Each row has a name. Each question is about the rows just above it.

Columns, left to right: B L E R A
[105 137 120  91 118] : q_150
[105 137 120 111 128] : q_45
[165 201 159 123 180] : q_919
Which column holds [111 123] top down? | R
Is [ 91 118] printed in one of the named rows, side by side and in this order? | yes
Which column holds [105 105] top down? | B

Columns, left to right: N G Q M W H S D Z F
[ 89 108 150 147  90 110 108 109 148 134]  q_979
[110 151 141 124  97 106 114 100 185 100]  q_447
[101 166 107 102 157 150 168 161 121 158]  q_561
[176 129  97 130 103 153  43  67 102 110]  q_317
[114 158 141 118 101 103 124 101 171 100]  q_628
Which column holds this, read top down? [151 166 129 158] | G
Which column holds [ 97 157 103 101] top down? | W
Is [168 161 121] printed in one of the named rows, side by side and in this order? | yes
[ 89 110] is in which column, read top down? | N

Columns, left to right: P V Y U T
[ 78  48 160 219  59] -> q_66
[112 102 102  65 135] -> q_308
[112 102 102  65  63] -> q_60
Among the named rows, does one hold [219  59] next to each other, in this order? | yes
Does one of the named rows hold [112 103] side by side, in this order? | no
Does one of the named rows hold [112 102 102] side by side, in this order? | yes
Is [ 49 160 219] printed in one of the named rows, side by side and in this order? | no

Columns, left to right: fano balol Rekif ludak reki sab
[ 68  98 161 124 139 201] -> q_874
[ 54 101 125  57  93 206] -> q_610
[ 54 152 131 123 143 176] -> q_267
[126 155 200 159 181 169] -> q_530
[ 78 148 173 112 115 118] -> q_393
[110  90 193  72  92 143] -> q_818
Which column holds [124  57 123 159] top down? | ludak
Does one of the named rows hold [110  90 193  72] side by side, in this order? | yes
Among the named rows, does one hold [112 115 118] next to each other, in this order? | yes
Does one of the named rows hold [ 54 152] side by side, in this order? | yes
[131 200] is in which column, read top down? | Rekif
Among the named rows, does one hold [126 155] next to each other, in this order? | yes

Columns, left to right: Fogo las Mipo tirak muka nal pifep
[116 129 128 143 128  43  93] -> q_890
[ 60 121 121 152 122 175 117] -> q_645
[ 60 121 121 152 147 177 164] -> q_125
[141 126 113 127 118 142 150] -> q_294
Does one of the named rows hold [127 118 142] side by side, in this order? | yes
Is [177 147 152 121 121] printed in one of the named rows, side by side and in this order? | no
[122 147] is in which column, read top down? | muka
[177 142] is in which column, read top down? | nal
Is [129 128] printed in one of the named rows, side by side and in this order? | yes

Columns, left to right: Vozil pimog gan topuz pib
[ 95  36 142  95 206]  q_379
[ 95 109 111  95 206]  q_202
[ 95 109 142  95 206]  q_236
Which column holds this, read top down? [111 142] | gan
Which column holds [109 109] top down? | pimog
Is [ 95 109 142] printed in one of the named rows, side by side and in this order? | yes
Is [109 142  96 206] printed in one of the named rows, side by side and in this order? | no

Columns, left to right: fom Gefo vez dotor Nogeb
[134 174 145 158  78] = q_690
[165 161 111 152 150] = q_424
[165 161  82 116 116] = q_627
[165 161  82 116  67] = q_635
[145 111] is in which column, read top down? | vez
Which column holds this, read top down? [150 116  67] | Nogeb
Which column holds [134 165 165] top down? | fom
Does one of the named rows hold [ 82 117 116] side by side, in this order? | no
Which column holds [82 82] top down? | vez

Columns, left to right: viz Mul deduv Pame Sope Gugi
[ 97  62  85 170 101 190] : q_445
[122 174 106  70 143  98] : q_646
[104  98  86 156 110 160] : q_421
[119  88 134 171 109 150] : q_989
[111 196  84  38 145  82] : q_201
[120 157 128 117 159 139] : q_289
[ 96 130 125 108 141 122] : q_639
[124 134 119 131 139 115] : q_887
[138 118 134 116 144 126] : q_782
[133 167 123 115 135  97] : q_609
[108 124 109 123 118 126] : q_581
Does one of the named rows hold [ 98  86 156] side by side, in this order? | yes
[ 97 126] is in which column, read top down? | Gugi

Columns, left to right: Fadud zepi livo Fugo posab vuda limev bor ruvak
[139 140 160 127 158 160 162 170 131]  q_366
[136 137 139 137 144 140 141 144 135]  q_859
[144 159 151 170 164 165 173 163 147]  q_396
[117 119 102 121 102 101 105  91 125]  q_950
[105  96  92 111  83  82  62  84 100]  q_558
[111 103 104 143 100 104  94  93 106]  q_762
[120 104 117  81 115 116 111 106 109]  q_41
Among the named rows, does one hold [144 140 141] next to each other, in this order? | yes
Which column holds this, read top down? [137 159] | zepi

Columns, left to right: K X J C
[ 96 132 188 159] -> q_92
[137 157 133 130] -> q_793
[117 124 129 125] -> q_787
[182  97 160 166] -> q_446
[147 130 192 214] -> q_687
[182  97 160 124] -> q_69
[ 95 147 151 135] -> q_225
[126 130 192 214] -> q_52
[143  90  87 144] -> q_606
[192 160] is in which column, read top down? | J
[125 166] is in which column, read top down? | C
Which column holds this, read top down? [160 192] | J
Is [143  90  87] printed in one of the named rows, side by side and in this order? | yes
Among the named rows, does one hold [117 124 129] next to each other, in this order? | yes
Which column holds [159 130] top down? | C

Columns, left to right: rivut Lesok Pidug sif vuve vol
[159 121 131 122  88 133] -> q_705
[149 133 115  97 117 149] -> q_945
[104 131 185 141 129  81] -> q_853
[164 116 135 150 129 127] -> q_759
[142  94 145 148 134 148] -> q_665
[166 126 130 155 117 120] -> q_78
[133 100 132  79  58 145] -> q_252
[164 116 135 150 123 131] -> q_217
[168 116 134 154 121 132] -> q_156
[182 121 127 160 118 120] -> q_525
[191 119 131 165 120 131] -> q_385
[191 119 131 151 133 135] -> q_949
Among the named rows, does one hold [135 150] next to each other, in this order? | yes
Does one of the named rows hold [154 122 132] side by side, in this order? | no
Which column holds this, read top down? [150 148 155  79 150 154] | sif

